Below is a small trained network, with its code and all its weights. Each question gives an input and a class and asks what happens when units are switched off, that is, made to give their printed mean instead of their output.

import numpy as np


def w(rows, s, z=0):
    codes = np.array(rows[::2]) - 128.0
    scale = np.full(codes.shape[1], s)
    scale[-1] = z or s
    return codes * scale


def f(y):
    return np.maximum(y, 0)


def log_softmax(a):
    a = a - a.max(-1, keepdims=True)
    return a - np.log(np.exp(a).sum(-1, keepdims=True))


def net(x, mask):
    res = np.array(x, float).reshape(1, 7) / 4 @ E
    y = f(res @ A[0][:, :-1].T + A[0][:, -1])
    res = res + np.where(mask, y, B[0][:, -1]) @ B[0][:, :-1]
    return log_softmax(res[-1] @ U[:, :-1].T + U[:, -1])


A, B = {}, {}
E = w([
[71,2,117,253],'x0',
[125,122,131,123],'x1',
[47,28,4,12],'x2',
[127,138,117,132],'x3',
[131,130,122,132],'x4',
[13,184,223,106],'x5',
[128,133,125,132],'x6',
],0.0084)
A[0] = w([
[172,93,26,83,254],'neuron 0',
[121,185,188,159,73],'neuron 1',
[104,70,62,109,150],'neuron 2',
[62,85,145,194,180],'neuron 3',
[74,148,115,19,108],'neuron 4',
[79,128,106,57,95],'neuron 5',
[70,147,89,110,56],'neuron 6',
[117,92,70,237,105],'neuron 7',
[202,227,135,169,201],'neuron 8',
[105,165,118,201,38],'neuron 9',
[119,186,200,105,95],'neuron 10',
[90,94,90,69,218],'neuron 11',
[54,84,101,157,168],'neuron 12',
[176,58,85,67,115],'neuron 13',
[249,142,158,137,137],'neuron 14',
[242,101,207,170,158],'neuron 15',
[70,85,114,87,51],'neuron 16',
[184,193,89,83,187],'neuron 17',
[229,140,115,211,171],'neuron 18',
],0.012,0.0051)
B[0] = w([
[212,104,31,70,247],'neuron 0',
[197,192,178,180,182],'neuron 1',
[160,37,79,129,216],'neuron 2',
[103,25,215,113,220],'neuron 3',
[115,243,35,112,225],'neuron 4',
[110,228,42,130,198],'neuron 5',
[47,174,36,214,164],'neuron 6',
[151,50,115,169,208],'neuron 7',
[14,119,183,61,214],'neuron 8',
[102,147,180,206,153],'neuron 9',
[130,192,192,125,189],'neuron 10',
[138,197,51,82,229],'neuron 11',
[84,44,131,37,213],'neuron 12',
[192,94,50,124,200],'neuron 13',
[28,122,42,57,193],'neuron 14',
[2,83,83,178,206],'neuron 15',
[39,59,90,110,187],'neuron 16',
[180,162,164,60,205],'neuron 17',
[50,62,61,160,208],'neuron 18',
],0.0091,0.013)
U = w([
[66,106,110,42,249],'0',
[91,204,192,143,186],'1',
[93,84,71,231,84],'2',
[112,90,249,201,34],'3',
[228,167,61,99,44],'4',
[129,205,53,127,95],'5',
[189,76,75,116,2],'6',
],0.012,0.007)

Each question gives the input, the list of numbers given to net, and the class t.
The units are the neurons (one row each of A and B). Each row of codes is followed by its name. A weight is (code - 128) times the scale printed after its matrix; where a second scale follows, it is the last column's (A, B and U).
mask holds one flag per neuron, in row order. A switched-off neuron (its flag False) gives its mean, the last column of its row in B, instead of its output. The means were averaged over made-up inputs and are rounded, as every weight is.
A unit's drop is (log p(t) with every unit on - log p(t) with that unit switched off) / (log p(t) with every unit on - log p(t) with every unit switched off).
The circuit of an input: a set's keep is (log p(t) with only the set's units on - log p(t) with every unit switched off) / (log p(t) with every unit on - log p(t) with every unit switched off). Starting from the 12 units with the biggest drops (on a tie, the unit counted first), units are removed one at a time, each time the one whose removal leaves the highest keep (on an exact tie, the one counted first), for as long as the keep stays at least 0.8.
circuit, biggest first: the units of the circuit, biggest drop first
most important unit: the unit with the biggest drop
k most important neurons: the k neurons with the biggest drops, biggest first
drop when u is switched off: that unit's drop, to one decimal
input [-7,-3,-7,7,-1,2,0], class 1: most important unit : neuron 1
input [7,-1,4,-5,-7,0,6], class 6: circuit, biggest first : [neuron 8; neuron 2; neuron 15]
input [1,3,-2,0,2,-1,3], class 2: circuit, biggest first : [neuron 12; neuron 17]
input [4,-7,3,0,-6,0,-8], class 6: circuit, biggest first : [neuron 8; neuron 14; neuron 15]
input [4,0,1,-4,6,-1,-7], class 6: circuit, biggest first : [neuron 8; neuron 15; neuron 14]
input [1,-4,1,-5,-4,0,6], class 6: circuit, biggest first : [neuron 8; neuron 14]
input [-8,4,-8,-1,-8,-2,4], class 0: 4 most important neurons : [neuron 14; neuron 8; neuron 18; neuron 15]
input [-2,-8,-8,-6,2,1,-6], class 1: 2 most important neurons : [neuron 1; neuron 10]
input [1,-3,-8,6,-4,-1,0], class 2: 2 most important neurons : [neuron 18; neuron 15]
input [8,-2,1,-3,-7,-3,-2], class 6: 3 most important neurons : [neuron 12; neuron 6; neuron 15]
input [-1,6,-6,-6,5,-7,-7], class 0: 2 most important neurons : [neuron 8; neuron 14]
input [-7,-5,4,8,-5,1,4], class 5: drop when neuron 4 is switched off : 0.2
input [5,5,-7,5,6,8,6], class 3: drop when neuron 14 is switched off : 0.0
input [-8,-1,3,4,-5,0,-4], class 4: drop when neuron 0 is switched off : 0.1
input [-2,5,8,2,2,8,2], class 5: most important unit : neuron 4
